Here is a tiny trained network, its code and every weight. The questions are about switching its units off for an input and a class, where a switched-off unit gives its printed mean instead of its output.

import numpy as np


def w(rows, s, z=0):
    codes = np.array(rows[::2]) - 128.0
    scale = np.full(codes.shape[1], s)
    scale[-1] = z or s
    return codes * scale


def norm(h):
    return h / np.sqrt((h * h).mean(-1, keepdims=True) + 1e-5)


def f(y):
    return np.maximum(y, 0)


def log_softmax(a):
    a = a - a.max(-1, keepdims=True)
    return a - np.log(np.exp(a).sum(-1, keepdims=True))


def net(x, mask):
    res = np.array(x, float).reshape(1, 6) / 4 @ E
    u = 0
    for l in range(4):
        y = f(norm(res) @ A[l][:, :-1].T + A[l][:, -1])
        res = res + np.where(mask[u : u + 8], y, B[l][:, -1]) @ B[l][:, :-1]
        u += 8
    return log_softmax(norm(res)[-1] @ U[:, :-1].T + U[:, -1])


A, B = {}, {}
E = w([
[78,56,241,53],'x0',
[1,91,69,88],'x1',
[120,69,193,175],'x2',
[181,67,169,53],'x3',
[83,87,168,164],'x4',
[170,30,65,184],'x5',
],0.0067)
A[0] = w([
[166,126,255,162,133],'L0N1',
[154,145,187,100,102],'L0N2',
[135,151,141,149,1],'L0N3',
[72,134,75,77,100],'L0N4',
[4,132,111,119,110],'L0N5',
[90,199,102,49,60],'L0N6',
[183,118,57,192,115],'L0N7',
[9,127,169,109,84],'L0N8',
],0.0084,0.0046)
B[0] = w([
[154,150,143,201,255],'L0N1',
[153,122,94,166,181],'L0N2',
[62,205,153,191,128],'L0N3',
[194,148,100,130,185],'L0N4',
[146,158,150,178,226],'L0N5',
[186,158,178,2,184],'L0N6',
[139,76,105,200,215],'L0N7',
[94,157,185,141,221],'L0N8',
],0.0089,0.0044)
A[1] = w([
[73,16,181,90,172],'L1N1',
[133,31,112,11,159],'L1N2',
[162,36,191,62,21],'L1N3',
[170,8,172,106,69],'L1N4',
[128,56,150,39,204],'L1N5',
[119,193,118,47,17],'L1N6',
[151,123,2,131,70],'L1N7',
[156,177,139,47,4],'L1N8',
],0.0081,0.0023)
B[1] = w([
[32,192,114,120,254],'L1N1',
[57,210,109,92,203],'L1N2',
[96,196,21,102,210],'L1N3',
[144,199,88,96,245],'L1N4',
[89,186,58,126,214],'L1N5',
[166,146,133,2,191],'L1N6',
[55,100,114,147,221],'L1N7',
[167,147,141,77,189],'L1N8',
],0.009,0.0033)
A[2] = w([
[209,113,144,149,178],'L2N1',
[74,105,24,178,38],'L2N2',
[192,179,120,109,37],'L2N3',
[89,149,66,149,66],'L2N4',
[123,53,103,82,127],'L2N5',
[27,73,248,127,33],'L2N6',
[159,1,189,59,48],'L2N7',
[159,225,137,23,2],'L2N8',
],0.0088,0.0032)
B[2] = w([
[224,85,133,114,207],'L2N1',
[101,112,45,116,225],'L2N2',
[171,101,140,102,182],'L2N3',
[109,121,72,180,192],'L2N4',
[108,202,125,161,137],'L2N5',
[31,131,167,221,195],'L2N6',
[62,254,137,210,128],'L2N7',
[155,74,204,60,253],'L2N8',
],0.0082,0.0045)
A[3] = w([
[115,122,103,133,39],'L3N1',
[216,77,181,123,146],'L3N2',
[129,133,125,101,3],'L3N3',
[139,126,169,61,91],'L3N4',
[80,117,110,10,80],'L3N5',
[85,169,120,125,118],'L3N6',
[116,63,73,149,109],'L3N7',
[124,122,99,93,86],'L3N8',
],0.012,0.0058)
B[3] = w([
[162,199,73,181,132],'L3N1',
[254,148,144,189,254],'L3N2',
[200,194,60,204,128],'L3N3',
[176,121,181,117,197],'L3N4',
[156,149,120,91,232],'L3N5',
[156,77,114,128,201],'L3N6',
[165,83,99,158,204],'L3N7',
[156,173,136,148,150],'L3N8',
],0.0086,0.0048)
U = w([
[247,133,152,196,168],'0',
[177,205,177,33,172],'1',
[28,158,214,190,164],'2',
[156,140,149,114,83],'3',
[75,191,98,51,160],'4',
[139,35,107,136,2],'5',
[147,95,43,217,148],'6',
],0.011,0.0056)

Each question gives the input, the list of numbers given to net, and the class t.
The units are the neurons (one row each of A and B). Each row of codes is followed by its name. A weight is (code - 128) times the scale printed after its matrix; where a second scale follows, it is the last column's (A, B and U).
mask holds one flag per neuron, layer by layer. A switched-off neuron (its flag False) gives its mean, the last column of its row in B, instead of its output. The means were averaged over made-up inputs and are rounded, as every weight is.
A unit's drop is (log p(t) with every unit on - log p(t) with that unit switched off) / (log p(t) with every unit on - log p(t) with every unit switched off).
The circuit of an input: a set's keep is (log p(t) with only the set's units on - log p(t) with every unit switched off) / (log p(t) with every unit on - log p(t) with every unit switched off). Starting from the 12 units with the biggest drops (on a tie, the unit counted first), units are removed one at a time, each time the one whose removal leaves the highest keep (on an exact tie, the one counted first), for as long as the keep stays at least 0.8.
units of the circuit, in order: the units of the circuit, biggest drop first
most important unit: the unit with the biggest drop
k most important neurons: the k neurons with the biggest drops, biggest first
top k neurons in layer l: the k neurons of layer l with the biggest drops, biggest first
drop when u is switched off: that unit's drop, to one decimal
input [1,8,4,-1,-3,3], class 2: 3 most important neurons -> (L0N8, L2N6, L1N3)
input [-5,8,8,2,-1,-5], class 2: most important unit -> L0N5
input [2,1,-8,4,3,8], class 4: units of the circuit, in order -> (L1N2, L0N1)
input [4,2,-1,5,6,-6], class 2: top 2 neurons in layer 0 -> (L0N8, L0N1)
input [8,5,-1,-8,-8,4], class 1: 3 most important neurons -> (L0N7, L0N6, L0N4)
input [7,-3,5,4,-1,2], class 4: 3 most important neurons -> (L1N1, L0N5, L1N3)
input [-7,5,-3,-6,4,-8], class 1: 2 most important neurons -> (L0N6, L1N6)
input [-3,8,-6,8,8,8], class 4: 2 most important neurons -> (L1N2, L0N1)
input [-8,2,-1,5,-3,-2], class 6: top 2 neurons in layer 1 -> (L1N7, L1N4)
input [-7,-3,-7,0,3,-2], class 6: 2 most important neurons -> (L0N7, L1N7)
input [-8,1,6,8,-7,1], class 6: drop when L0N7 is switched off -> -0.1
input [6,5,-8,-2,1,-2], class 1: drop when L0N4 is switched off -> 0.1
input [4,6,8,-1,-3,8], class 4: drop when L0N6 is switched off -> -0.1
input [5,2,-4,6,-7,6], class 4: drop when L3N5 is switched off -> 0.0
input [8,1,2,-2,0,-6], class 2: most important unit -> L2N6
